[  81   26   28 -103   87   86]  savip
[ 83  49  82 -85  74  73]  Dozop
[-91  49  82  57 -37 -23]  Fub
[  9  51  93 -19  23 -56]  rugid
q: [ 83  49  82 -85  74  73]	Dozop
q: [  81   26   28 -103]	savip

[ -1  -3   5   2 -10  -6  14   8   7 -11  -1   6  21 -18   8   5  -8  12
  -3  -5  -1  -2  -6  -8  -1   5  21   9  40  26  35  64  67  63  55  59
  51  35  49  44  38]  Kep
[  6 -10   8   3 -22  16  47  43  54  46  60  54  86  35  49  52  38  60
  46  41  41  51  40  37  56  49  58  43  58  43  28  56  66  58  54  66
  56  38  57  47  39]  zan
[ 32 -10   0  21 -19  -7  15  20 -37 -29 -14  -5  32 -17  15  -1  -2   0
  -6  -4 -13  19  -3  41  46  54  40  39  38  48  51  61  80  44  64  24
  37  51  41  60  67]  sus
[-22  14  -2 -23  19   9 -24 -24  29  40  25  -3   2  20   4   3  18  45
  39  43  62  49  58  31  45  19  56  46  59  65  28  23  44  42  44  79
  65  36  56  56  29]  febob
[ 15   0   0  11  -2  -3  12  14 -15 -16  -8  -3  25 -13  14  -9 -13   1
  -5  -7  -2  -8 -15   1  -1  -2   5 -11   5  -2  -4  13  37  21  46  35
  40  39  18  53  55]  mivav
[ -5   4   1  -1   3  -4   9   5  13  -8  -2   6  12 -13   9   3  -8  11
   0  -2   2  -4  -2  -8  -6   5  26  13  47  30  38  63  61  65  54  60
  52  34  47  41  38]  Fumi
[-13   5  -3 -16  14   6 -16 -14  15  25  14   3   0  42  28  36  43  45
  47  50  55  52  58  43  45  36  48  52  49  59  47  33  35  42  41  61
  58  50  54  54  42]  pasu
[14 -2 -1  7 -4 -5 14 16  6 -2 27 49 59 40 60 60 51 58 54 49 42 48 40 53
 46 62 59 46 55 35 50 63 59 63 57 46 42 41 43 41 52]  Dipe
q: [-4 -2 -8]	Fumi
q: [  6 -10   8   3 -22  16  47  43  54  46  60  54  86  35  49  52  38  60
  46  41  41  51  40  37  56  49  58  43  58  43  28  56  66  58  54  66
  56  38  57  47  39]	zan

[ 29  29 -58  29] = setek
[17 17 29 17] = kimo
[-5 23 17 44] = kosu
[103 -17  -8  30] = sak
[ 37 -54 -16 -17] = Ret
[-69 -42  52  48] = zetaz
[ 10 -29  -1   1] = fuzo
[-3 19 -9 -3] = vogok
[ 30 -61   8  14] = san
[30  6  4  6] = Ranav
[28 -6 -5 18] = rigal
[-10 -59  16  20] = demes
howmany kimo: [17]	3
howmany Ranav: [5]	0
howmany setek: [29]	3
common setek kimo: 	[29]

[-1 80 19 43]  Bov
[ 5 -2 15 15]  porom
[  4 -82  40 -42]  gedon
[ -8 -56  -6  70]  lita
[  0   5   6 -83]  susib
[-12  -3   4  30]  pefar
q: [-12  -3   4  30]	pefar
q: [-3  4 30]	pefar
common gedon pefar: 	[4]
common porom susib: 	[5]
q: [ -8 -56  -6  70]	lita
common susib porom: 	[5]

[ 15   8 -25  14   9   4   2 -34 -43  22   0   9  44 -45] -> didul
[  0 -33 -18  12  -2  -8  22 -22 -13   9  10 -20  28  -2] -> Gosiz
[ 20  14  16  16  12   6  -1 -40 -53  26  -1   6  17 -56] -> Fefu
[ -6 -54 -20  13  -7 -14  33  32   1 -14  -5  17  27  13] -> Lin
[-33 -18   0 -11   7  13 -30  17   1  -5 -14  32 -22 -14] -> vuzem
[-11 -82 -28  19 -11 -22  51 -30  -3   8  23 -54  38  23] -> Gakog
[-11 -62 -16  11 -10 -17  37 -16   6   2  17 -41  20  25] -> gul
[-14 -46  -1   3 -11 -13  25   2  21  -7  12 -32  -4  35] -> vukis
[ -8 -59 -20  14  -8 -16  36 -22  -2   6  17 -38  27  16] -> gel
[ 14  25 -12   6  10   8 -11 -18 -32  14  -5  19  24 -39] -> luto
[ 20  24 -24  12  13   9  -7 -34 -50  24  -4  20  45 -57] -> fel
[  0 -33 -18  12  -2  -8  22 -22 -13   9  -1  -6 -34  34] -> deku
howmany Fefu: [16]	2
q: [  0 -33 -18  12  -2  -8  22 -22 -13   9  -1  -6 -34  34]	deku
q: [ 17   1  -5 -14  32]	vuzem
q: [-11 -22  51 -30  -3   8  23 -54]	Gakog

[-25 -34  66 -27  -6  66 -27] -> Bef
[  9   9 -65  22   9 -65   9] -> tida
[ -1 -34 -47  -5   5 -45   1] -> Ruti
[-25  59  81 -27  -6  66   4] -> Besaf
[ -6 -19 -40  -4   0 -25  10] -> Vuke
[ 19 -10 -15  25   9  -9  10] -> los
[ 30  67 -65  28   9 -49   8] -> meso
[-24  29  45 -25  -5 -25   2] -> riv
howmany tida: [9]	4
howmany Bef: [66]	2
next: [28  9]	[-49   8]
next: [-34 -47  -5]	[  5 -45]
q: [  9   9 -65  22   9]	tida
howmany riv: [-25]	2

[ 19   8   2 -28  33   6   1  32 -34 -31  69   3  10]  tunam
[ 19  19  18  55  33   8   8  18 -34 -28  18  19   0]  felo
[ 19 -29  19  55  33   6   1  18 -34  33  20 -17  20]  rokid
q: [ 19  19  18  55  33   8   8  18 -34 -28  18  19   0]	felo
howmany felo: [19]	3
q: [ 19   8   2 -28  33   6   1  32 -34 -31  69   3  10]	tunam
next: [ 19   8   2 -28]	[33  6]
howmany felo: [18]	3

[ 19 -76   4 -47 -42  20 -18  12 -49 -63]  rubi
[ 49 -34 -57 -48 -38  38 -15  12 -34 -35]  vak
[ 54  31 -64 -61 -26  13   1  47 -29 -41]  nobor
[ 18 -94 -17 -44 -47  47 -27 -35 -25 -15]  vol
[ 15 -74 -38 -30 -17  58 -25 -63   7  36]  mos
[  4 -33 -39  -1   7  46 -14 -73  37  76]  ragog
q: [ 46 -14]	ragog
common rubi vol: 	[-47]

[-73 -12  19  25  63  13 -31 -11  10 -86   9  45 -22  44  14  41  29  -5
  18 -19 -21  39 -16 -25 -23 -56   8 -52 -11 -40 -91  52 -55  18   8 -88
   6 -16  68  23 -37  19   4  23 -38 -14   0   8  22   6  12 -13 -16  12
  28  31 -11] -> Liv
[-40 -16 -28 -31 -16  85  16  -9  39 -70   6 -41   4  10  37  28 -20 -26
  38 -38  39  33 -10  42 -22  -4  14  -1 -99   8 -30  26 -24 -44  31 -57
 -36  14  15  36  14 -31  11   3  80  33 -41  63  -4  15 -47 -62  10 -14
  -2   7  30] -> tar
[-17  34  80   0  18 -16 -12  29  -5 -67  39  48 -11  11  36  44  36  24
 -25   8 -22  -7  12 -12 -26 -31   3   0  45 -44 -43  39   8  71  17 -42
  22 -49  51  25 -43  -8   4  12 -81 -37   5  -7  44 -20  -6  13 -10  22
   6  -6 -78] -> fum
[  8   0  93  -9  13 -30 -16   4  -3 -37  -7  -6   7  25 -12  16  39  19
 -14  14 -41 -20  -2 -49 -26 -31  27   7  44 -42 -13  11 -28  42  20 -37
  20  -3  64 -24 -43  11  -4 -14 -61 -23  42   8   5  -8  39  24 -38  14
  62  28 -59] -> kogi
[  8   0  93  -9  13 -30 -16   4  -3 -37  -7  -6   7  25 -12  16  39  19
 -14  14 -41 -20  -2 -49 -26 -31  27   7  44 -39 -13  11 -28  42  20 -37
  20  -3  65 -24 -43  11  -4 -14 -61 -23  42   8   5  -8  39  24 -38  14
  62  28 -59] -> mifer
[ 22  31 -52 -13 -47  22  30  28  -2  33  26   5 -25 -47  48  -4 -37  -1
 -10 -13  36  -3  22  23  23  48 -27  43 -14  28  26 -17  68  -8  -7  56
 -17 -35 -74  29  34 -35   5  10  59  -1 -45  -4  15  21 -62 -15  46   9
 -72 -50  15] -> Zikag
[-32  40  19 -10  -6  29   7  27   4 -47  60  55 -25 -14  83  41  33  14
  -7 -21  -2  20  23 -20 -14  -1 -13  25  25 -53 -15  20  16 -19  15 -35
 -15 -47   7  30 -40 -46   4  29 -12 -19 -40  19   7  35 -56 -18 -15  42
 -29 -19 -28] -> kis
[-52  28  36  29  51 -13 -22  30  -6 -80  36  81 -24  14  43  49  37  11
 -15  -2 -12  27   3  23  -6 -43 -12 -28  24 -33 -42  58   6  58   0 -81
  25 -43  51  50 -27  19   7  17 -57 -41  -8 -26 -80   5  -8   8   0  30
  -9  -8 -53] -> Nin
[  7 -43  14 -32 -11  28   0 -23  26 -21 -41 -88 -16  34 -49   1  -8 -20
  26 -25   3  -8 -26  39 -23 -13  36 -19 -76  31   1   6 -41 -53  25 -29
  -7  46  44 -22  12  19   3 -14  40   1  22  42 -11 -17  26 -22 -34 -10
  51  32  13] -> vav
[-12  25  19 -73 -38  41  22  32  14 -47  47   4  -6 -17  82  32  -4   6
  -6 -21  23  10  20  25 -11  17  -6  22 -20  -8  18  18  42  21  24 -11
 -17 -47  -6  44   1 -46   9  10  23 -26 -43  29  10  56 -68 -30  28  31
 -32 -33 -28] -> levo
[-27 -43  29  10  32 -17 -18   0   6 -37 -60 -22  31  26 -40   0 -45 -26
   5 -12  30 -15 -30  99  19 -24  -2 -49 -80  82 -54  50  14 -41 -12   5
  33  12  29  29  68  26  10 -20  55 -29  13 -37  20 -19  27   1 -22 -28
 -24  -8   1] -> gilo
q: [  8   0  93  -9  13 -30 -16   4  -3 -37  -7  -6   7  25 -12  16  39  19
 -14  14 -41 -20  -2 -49 -26 -31  27   7  44 -39 -13  11 -28  42  20 -37
  20  -3  65 -24 -43  11  -4 -14 -61 -23  42   8   5  -8  39  24 -38  14
  62  28 -59]	mifer
q: [  7 -43  14 -32 -11  28   0 -23  26 -21 -41 -88 -16  34 -49   1  -8 -20
  26 -25   3  -8 -26  39 -23 -13  36 -19 -76  31   1   6 -41 -53  25 -29
  -7  46  44 -22  12  19   3 -14  40   1  22  42 -11 -17  26 -22 -34 -10
  51  32  13]	vav
howmany kis: [-15]	3
q: [  8   0  93  -9  13 -30 -16   4  -3 -37  -7  -6   7  25 -12  16  39  19
 -14  14 -41 -20  -2 -49 -26 -31  27   7  44 -42 -13  11 -28  42  20 -37
  20  -3  64 -24 -43  11  -4 -14 -61 -23  42   8   5  -8  39  24 -38  14
  62  28 -59]	kogi
q: [-26 -43  29  10]	levo
q: [-73 -12  19  25]	Liv

[ 14  58  52  19  29   4  14  73   2 -24]  dipoz
[10 41 41 13 21  3 11 56 23 12]  Nika
[-12 -47 -54 -13 -25  -5 -14 -70  -4  22]  zisan
[ 13  41 -12  13  13   3  11  56   2 -18]  gumis
[ 11  76 -43  45  24 -11  -9 -21 -23 -11]  Mon
howmany gumis: [13]	3
q: [14 58 52 19 29  4]	dipoz
q: [21  3 11]	Nika
howmany Mon: [-10]	0

[-19 -20 -21 -22 -61  22 -21  68   1 -15  -1   8  21  26  37] -> mili
[ -4  16 -35 -77  -5   9  -5 -77  20   2  10 -32  -1  14  72] -> mola
[ 55 -23  12 -55 -27 -29   9 -23 -23  83 -20  -9  -1 -25  -7] -> pizik
[-11  17   7  65  -5  10  -5  39   8  32  16  -5 -12 -42  26] -> kopam
[ 20  15  27 -44  -1   7   7  29   3  15  35  -5  -3   9   7] -> Fid
[  1 -19  19  19  33  -4 -13  68 -26  24  -6 -17 -16  17 -42] -> gula
[ 21 -21  32  32  14  -1  -4 -73  -8  22   8   5 -16 -39 -99] -> sarag
[-12 -41 -13   1 -25  30 -14 -57 -18  26   6  32 -10 -53   1] -> ralug
[ -7  27  34 -21 -39  31   9 -22 -12  17 -41 -11  -7   2  13] -> zuka
howmany mola: [-6]	0
next: [-19  19  19]	[33 -4]
q: [ -7  27  34 -21 -39  31   9 -22 -12  17 -41 -11  -7   2  13]	zuka
q: [-44  -1   7   7  29   3  15  35  -5  -3]	Fid
common sarag Fid: 	[-1]

[ 41  30  -5  11 -34   5  24 -38] : bal
[ 27 -10  28 -41 -53  28 -47  28] : silu
[ 45  29 -44  -4 -45  84  30 -51] : ratez
[-36   3 -24  37 -28 -62   2  28] : bomi
[-41 -18  -8  33  37 -55  -4  59] : gur
[  6  73 -45 -44  -4 -33 -24 -12] : nilu
howmany silu: [28]	3
q: [-45 -44  -4]	nilu
next: [ 27 -10  28]	[-41 -53]
common silu bomi: 	[28]
next: [  3 -24  37 -28 -62]	[ 2 28]
next: [ 27 -10]	[ 28 -41]

[-31  -5  34  18  -7   1  15  -1   2  44 -21 -28  52 -11   3 -51  19  17
  18  42  25  56   3 -17   2 -15 -11   1   4  44   5] : selu
[ 17 -11 -19  49   4   0  -2 -31 -21  31   0  -6  21  52 -16   0   5  -9
 -28  -7  24  -6   3  -2  31  -6 -29  19  -2  51  -7] : Raza
[-35 -18  23   8  -2  51 -20  40 -12 -24  44  75  31  36 -41 -11  -5  -5
  29 -32 -15 -22  25   2  43  43  54 -61  31  38   1] : Boder
[ 18 -13  -8  70   7 -31 -25 -31  40  40  17  -4  11  47  -2 -28  35 -14
 -37   9   3   3   2 -17  56  -5  -8  36  17  37  -8] : gelo
[  7  -8   5  49   4 -41 -27 -15 -37  21  23  -1  -3  20  10 -35  40 -11
 -25  16 -16   9   2 -20  44  -1  13  30  23   6  -6] : kenu
[ -1 -22 -21  25 -26 -34   9  44 -12   0 -27 -46  27  25 -21  11 -28 -17
 -15 -69 -10   3  10   6 -31  29  36  40  64 -28  79] : fak
[ -1 -23 -21  -1 -26 -34  10  44 -12   0 -27 -47  28  -1 -20  11  -1 -17
 -15 -70 -10   4  10  51 -31  29  36  40  64 -28  80] : Ropi
[ -6  -4 -14  19  10  48 -16  -8 -10  73 -26  18  12   3  -9   6  -4   1
  -7  -3   2 -14 -40   4  11 -15 -20   5  -5  14  35] : zepe
[ 11   1   1   9  -3 -12  29 -13  18 -18 -11  -3  10  20  -9   7 -11  -1
   6 -13  12  -2  -1  -5  -4   4  -8  -6  -3  21 -16] : gama
q: [ -6  -4 -14  19  10  48 -16  -8 -10  73 -26  18  12   3  -9   6  -4   1
  -7  -3   2 -14 -40   4  11 -15 -20   5  -5  14  35]	zepe
q: [  3   2 -17  56]	gelo
q: [ -1 -22 -21  25 -26 -34   9  44 -12   0 -27 -46  27  25 -21  11 -28 -17
 -15 -69 -10   3  10   6 -31  29  36  40  64 -28  79]	fak
howmany Ropi: [-1]	4

[ 15  27 -10  59  17  -7 -82  20  17]  Keku
[ 19  19  19  21  19  35  19  35 -43]  Sen
[ 37  22  18  28 -44 -82  -7 -12  32]  Bepul
[ 16 -31  29 -65 -21 -19 -50 -43   5]  febo
next: [-82  -7]	[-12  32]
common febo Sen: 	[-43]
q: [-21 -19]	febo
howmany Sen: [19]	5
howmany Sen: [21]	1

